Here is a tiny trained network, its code and every weight. The questions are about switching its units off for an input and a class, where a switched-off unit gives its printed mean instead of its output.

import numpy as np


def w(rows, s, z=0):
    codes = np.array(rows[::2]) - 128.0
    scale = np.full(codes.shape[1], s)
    scale[-1] = z or s
    return codes * scale


def f(y):
    return np.maximum(y, 0)


def log_softmax(a):
    a = a - a.max(-1, keepdims=True)
    return a - np.log(np.exp(a).sum(-1, keepdims=True))


def net(x, mask):
    res = np.array(x, float).reshape(1, 7) / 4 @ E
    y = f(res @ A[0][:, :-1].T + A[0][:, -1])
    res = res + np.where(mask, y, B[0][:, -1]) @ B[0][:, :-1]
    return log_softmax(res[-1] @ U[:, :-1].T + U[:, -1])


A, B = {}, {}
E = w([
[26,57,77,51,173],'x0',
[2,146,198,197,30],'x1',
[130,129,129,129,127],'x2',
[119,105,73,248,180],'x3',
[166,33,74,136,21],'x4',
[153,13,245,148,180],'x5',
[130,128,130,125,126],'x6',
],0.004)
A[0] = w([
[112,177,158,127,178,67],'neuron 0',
[146,137,131,137,127,111],'neuron 1',
[140,136,132,135,125,105],'neuron 2',
[190,118,96,95,162,63],'neuron 3',
[82,95,107,94,147,51],'neuron 4',
[116,167,152,128,167,77],'neuron 5',
[159,47,222,147,159,46],'neuron 6',
[130,85,168,133,145,46],'neuron 7',
[227,180,177,173,96,38],'neuron 8',
[174,120,105,103,166,46],'neuron 9',
[155,78,96,141,74,54],'neuron 10',
[124,122,134,132,129,254],'neuron 11',
[120,156,145,128,157,88],'neuron 12',
[114,94,64,246,183,42],'neuron 13',
[146,137,183,44,82,92],'neuron 14',
[161,122,110,108,156,66],'neuron 15',
[122,151,103,123,119,79],'neuron 16',
[74,89,105,89,152,40],'neuron 17',
[81,131,156,144,95,55],'neuron 18',
[132,138,158,70,100,64],'neuron 19',
[111,191,66,123,85,60],'neuron 20',
[186,123,98,99,175,68],'neuron 21',
[145,127,118,120,142,78],'neuron 22',
[54,135,171,160,81,62],'neuron 23',
[188,168,154,157,110,59],'neuron 24',
[171,120,106,105,164,49],'neuron 25',
[129,135,145,71,112,99],'neuron 26',
[111,174,159,124,180,64],'neuron 27',
[119,121,122,116,121,84],'neuron 28',
[123,119,106,165,143,89],'neuron 29',
[151,91,103,134,85,59],'neuron 30',
[74,134,151,149,88,27],'neuron 31',
[146,141,158,74,100,89],'neuron 32',
[107,174,164,121,175,88],'neuron 33',
[115,177,74,115,107,50],'neuron 34',
[124,158,93,122,116,66],'neuron 35',
[131,138,156,74,100,69],'neuron 36',
[122,170,78,120,112,46],'neuron 37',
[108,111,114,111,144,94],'neuron 38',
[132,76,183,137,144,19],'neuron 39',
[159,61,106,127,45,58],'neuron 40',
[125,157,75,139,122,104],'neuron 41',
[48,78,90,74,168,51],'neuron 42',
[112,170,156,125,177,66],'neuron 43',
[85,130,141,141,104,49],'neuron 44',
[148,96,111,134,91,66],'neuron 45',
[90,126,150,159,92,72],'neuron 46',
],0.012,0.0064)
B[0] = w([
[107,103,64,107,115,154],'neuron 0',
[125,120,137,144,120,136],'neuron 1',
[123,127,136,139,123,131],'neuron 2',
[183,166,125,122,71,166],'neuron 3',
[82,148,152,181,115,146],'neuron 4',
[111,109,77,111,120,147],'neuron 5',
[64,177,177,23,154,182],'neuron 6',
[122,161,155,75,143,140],'neuron 7',
[51,139,177,233,101,178],'neuron 8',
[180,161,129,128,91,148],'neuron 9',
[92,114,54,120,103,153],'neuron 10',
[177,12,200,107,97,253],'neuron 11',
[119,113,93,116,120,141],'neuron 12',
[185,134,108,172,253,175],'neuron 13',
[162,121,110,159,216,171],'neuron 14',
[163,151,130,129,102,143],'neuron 15',
[117,136,147,103,133,134],'neuron 16',
[79,143,161,194,111,150],'neuron 17',
[174,164,119,131,99,143],'neuron 18',
[154,116,128,144,178,141],'neuron 19',
[93,145,179,57,149,165],'neuron 20',
[178,173,112,115,69,168],'neuron 21',
[145,141,134,134,116,130],'neuron 22',
[201,178,117,129,78,169],'neuron 23',
[83,135,158,193,104,155],'neuron 24',
[176,157,131,127,95,146],'neuron 25',
[149,113,127,143,169,150],'neuron 26',
[105,107,61,108,115,153],'neuron 27',
[110,145,122,144,137,128],'neuron 28',
[142,127,125,144,161,139],'neuron 29',
[97,127,69,120,108,144],'neuron 30',
[188,167,121,138,90,140],'neuron 31',
[151,127,122,152,180,150],'neuron 32',
[107,91,69,113,116,162],'neuron 33',
[102,147,163,74,147,150],'neuron 34',
[113,142,146,93,138,137],'neuron 35',
[152,118,126,145,176,141],'neuron 36',
[108,145,160,78,139,142],'neuron 37',
[116,130,144,156,120,141],'neuron 38',
[118,175,166,59,148,141],'neuron 39',
[82,97,30,105,121,168],'neuron 40',
[106,131,153,82,152,157],'neuron 41',
[62,142,159,229,103,179],'neuron 42',
[106,112,65,110,117,150],'neuron 43',
[177,148,124,133,104,134],'neuron 44',
[100,131,81,121,110,140],'neuron 45',
[165,156,134,127,88,148],'neuron 46',
],0.044,0.0064)
U = w([
[227,208,137,119,27,108],'0',
[69,184,211,15,156,103],'1',
[51,140,188,240,86,101],'2',
[83,82,3,88,90,99],'3',
[151,85,172,117,117,250],'4',
[194,124,127,164,237,98],'5',
],0.0046,0.011)

Each question gives the input, the list of numbers given to net, and the class t.
The units are the neurons (one row each of A and B). Each row of codes is followed by its name. A weight is (code - 128) times the scale printed after its matrix; where a second scale follows, it is the last column's (A, B and U).
mask holds one flag per neuron, in row order. A switched-off neuron (its flag False) gives its mean, the last column of its row in B, instead of its output. The means were averaged over made-up inputs and are rounded, as every weight is.
A unit's drop is (log p(t) with every unit on - log p(t) with that unit switched off) / (log p(t) with every unit on - log p(t) with every unit switched off).
The circuit of an input: a set's keep is (log p(t) with only the set's units on - log p(t) with every unit switched off) / (log p(t) with every unit on - log p(t) with every unit switched off). Starting from the 12 units with the biggest drops (on a tie, the unit counted first), units are removed one at a time, each time the one whose removal leaves the highest keep (on an exact tie, the one counted first), for as long as the keep stays at least 0.8.
units of the circuit, in order: the units of the circuit, biggest drop first
unit that matters most: the unit with the biggest drop
k most important neurons: the k neurons with the biggest drops, biggest first
drop of u: that unit's drop, to one decimal
input [8,3,-7,6,7,1,8], class 2: units of the circuit, in order => [neuron 42]
input [2,6,6,8,6,-7,6], class 5: 2 most important neurons => [neuron 13; neuron 6]
input [8,-3,7,-8,7,-1,-4], class 2: 2 most important neurons => [neuron 42; neuron 17]
input [8,0,3,-7,0,-7,6], class 2: 4 most important neurons => [neuron 42; neuron 17; neuron 6; neuron 4]
input [8,-8,-4,1,-5,7,0], class 0: units of the circuit, in order => [neuron 21; neuron 3]
input [-2,0,7,-7,-5,-7,1], class 1: 2 most important neurons => [neuron 20; neuron 34]
input [-1,6,-2,-6,8,-6,3], class 3: 2 most important neurons => [neuron 40; neuron 10]
input [-2,-7,-4,8,-5,1,2], class 5: 4 most important neurons => [neuron 13; neuron 23; neuron 29; neuron 46]
input [7,6,4,5,-3,4,4], class 2: 3 most important neurons => [neuron 42; neuron 17; neuron 4]
input [-4,3,-1,-8,7,2,-4], class 5: 2 most important neurons => [neuron 14; neuron 32]
input [2,-7,-6,4,8,-3,8], class 3: 3 most important neurons => [neuron 40; neuron 10; neuron 30]
input [-6,5,4,7,1,-6,5], class 5: 3 most important neurons => [neuron 13; neuron 6; neuron 42]
input [-8,0,-1,2,6,7,3], class 2: 3 most important neurons => [neuron 8; neuron 24; neuron 20]
input [-8,-1,-5,-4,8,-8,1], class 1: units of the circuit, in order => [neuron 20]
input [8,1,8,0,-3,7,4], class 2: 4 most important neurons => [neuron 42; neuron 17; neuron 4; neuron 20]
input [-4,-8,-5,8,-6,8,-3], class 0: 4 most important neurons => [neuron 21; neuron 3; neuron 9; neuron 25]
input [-3,5,3,-6,3,7,3], class 1: 2 most important neurons => [neuron 6; neuron 39]
input [0,-2,-7,8,-4,-7,3], class 5: drop of neuron 13 => 3.2
input [6,-4,-4,3,-2,8,3], class 1: drop of neuron 9 => 0.0
input [-1,8,5,1,-1,7,8], class 0: drop of neuron 23 => 0.8
input [-2,1,5,7,4,2,-4], class 5: drop of neuron 13 => 0.8
input [-8,-6,8,-4,-4,5,1], class 2: unit that matters most => neuron 8
